Below is a small trained network, with its code and all its weights. Each question gives an input and a target symbol and asks what happens when units are switched off, that is, made to give their printed mean instead of their output.

import numpy as np


def w(rows, s, z=0):
    codes = np.array(rows[::2]) - 128.0
    scale = np.full(codes.shape[1], s)
    scale[-1] = z or s
    return codes * scale


def norm(h):
    return h / np.sqrt((h * h).mean(-1, keepdims=True) + 1e-5)


def f(y):
    return np.maximum(y, 0)


def softmax(a):
    e = np.exp(a - a.max(-1, keepdims=True))
    return e / e.sum(-1, keepdims=True)


def log_softmax(a):
    a = a - a.max(-1, keepdims=True)
    return a - np.log(np.exp(a).sum(-1, keepdims=True))


def net(x, mask):
    ids = ['Παβγδεζηθμξστφψω'.index(c) for c in x.split()]
    T = len(ids)
    res = E[ids] + P[:T]
    r = norm(res)
    for j in range(2):
        rows = slice(2 * j, 2 * j + 2)
        q, k, v = (r @ M[0][rows].T for M in (Q, K, V))
        z = softmax(np.where(np.tri(T) > 0, q @ k.T / 2**0.5, -1e9)) @ v
        o = O[0][rows]
        res = res + np.where(mask[j], z, o[:, -1]) @ o[:, :-1]
    y = f(norm(res) @ A[0][:, :-1].T + A[0][:, -1])
    res = res + np.where(mask[2:10], y, B[0][:, -1]) @ B[0][:, :-1]
    return log_softmax(norm(res)[-1] @ U[:, :-1].T + U[:, -1])


Q, K, V, O, A, B = {}, {}, {}, {}, {}, {}
E = w([
[93,90,138],'Π',
[122,116,141],'α',
[5,108,192],'β',
[87,133,138],'γ',
[82,150,150],'δ',
[92,145,145],'ε',
[65,201,191],'ζ',
[83,162,161],'η',
[94,84,138],'θ',
[86,133,141],'μ',
[95,128,142],'ξ',
[124,144,141],'σ',
[78,118,149],'τ',
[106,132,132],'φ',
[133,153,138],'ψ',
[93,172,137],'ω',
],0.028)
P = w([
[194,131,92],'0',
[9,152,225],'1',
[102,184,110],'2',
[154,108,206],'3',
[22,139,181],'4',
[104,188,93],'5',
[154,103,207],'6',
[22,142,165],'7',
[110,191,70],'8',
[143,66,189],'9',
],0.014)
Q[0] = w([
[197,60,203],'h0',
[43,121,49],'h0',
[255,90,249],'h1',
[135,156,24],'h1',
],0.009)
K[0] = w([
[15,115,183],'h0',
[92,118,1],'h0',
[63,80,213],'h1',
[235,180,76],'h1',
],0.009)
V[0] = w([
[35,75,62],'h0',
[95,84,204],'h0',
[152,4,83],'h1',
[178,130,151],'h1',
],0.011)
O[0] = w([
[131,200,248,183],'h0',
[135,70,140,118],'h0',
[185,140,108,1],'h1',
[113,176,113,72],'h1',
],0.018,0.006)
A[0] = w([
[202,174,42,42],'n0',
[154,195,85,123],'n1',
[220,66,124,117],'n2',
[126,220,116,145],'n3',
[148,11,205,69],'n4',
[144,150,128,253],'n5',
[59,18,127,124],'n6',
[245,78,166,67],'n7',
],0.012,0.0058)
B[0] = w([
[37,109,159,140],'n0',
[174,159,95,156],'n1',
[118,6,151,138],'n2',
[215,108,160,206],'n3',
[203,173,24,234],'n4',
[142,46,135,224],'n5',
[121,194,144,253],'n6',
[155,63,129,141],'n7',
],0.011,0.0062)
U = w([
[120,132,108,57],'Π',
[124,128,158,97],'α',
[113,119,107,37],'β',
[192,92,163,176],'γ',
[211,254,62,144],'δ',
[111,100,71,137],'ε',
[141,85,110,146],'ζ',
[123,122,149,36],'η',
[176,92,153,185],'θ',
[65,149,104,117],'μ',
[87,142,103,82],'ξ',
[205,214,166,35],'σ',
[167,115,175,253],'τ',
[67,146,147,95],'φ',
[103,101,46,246],'ψ',
[143,129,47,113],'ω',
],0.014,0.0049)

Each question gives the input, a string of symbols that net reads in full, and the target symbol t.
The units are the heads (2 rows each of Q, K, V and O) and the neurons (one row each of A and B). Each row of codes is followed by its name. A weight is (code - 128) times the scale printed after its matrix; where a second scale follows, it is the last column's (O, A, B and U).
mask holds one flag per unit, heads first, then neurons. A switched-off unit (its flag False) gives its mean, the last column of its rows in O or B, instead of its output. The means were averaged over made-up inputs and are rounded, as every weight is.
A unit's drop is (log p(t) with every unit on - log p(t) with that unit switched off) / (log p(t) with every unit on - log p(t) with every unit switched off).
The circuit of an input: a set's keep is (log p(t) with only the set's units on - log p(t) with every unit switched off) / (log p(t) with every unit on - log p(t) with every unit switched off). Starting from all 10 units, units are removed one at a time, each time the one whose removal leaves the highest keep (on an exact tie, the one counted first), for as long as the keep stays at least 0.8.
circuit, biggest first: the units of the circuit, biggest drop first
top k neurons: the k neurons with the biggest drops, biggest first
which heads matter: for each layer, one digit per head in row order, 1 if its drop is at least 0.15 and else 0, layers parted by /
drop of u: that unit's drop, to one decimal
input φ ψ γ β Π τ, target δ: circuit, biggest first -> h0, h1
input φ μ θ φ ξ α, target δ: circuit, biggest first -> h0, n3
input σ μ μ τ φ ψ ξ ξ δ, target ψ: which heads matter -> 10
input φ φ γ, target δ: which heads matter -> 11
input φ θ μ γ φ γ φ γ μ, target δ: circuit, biggest first -> h1
input ξ β φ ω σ γ ε ω γ φ, target δ: circuit, biggest first -> n4, n6, h0, n5
input φ ω ω, target δ: circuit, biggest first -> h0, n3
input φ φ μ, target δ: circuit, biggest first -> h0, h1
input φ ω φ φ φ θ, target δ: top 2 neurons -> n3, n1
input σ φ φ, target ψ: drop of h0 -> 1.3
input φ ξ η φ, target δ: drop of h1 -> 0.2
input φ φ γ ω σ γ ω δ Π, target δ: drop of n2 -> 0.0
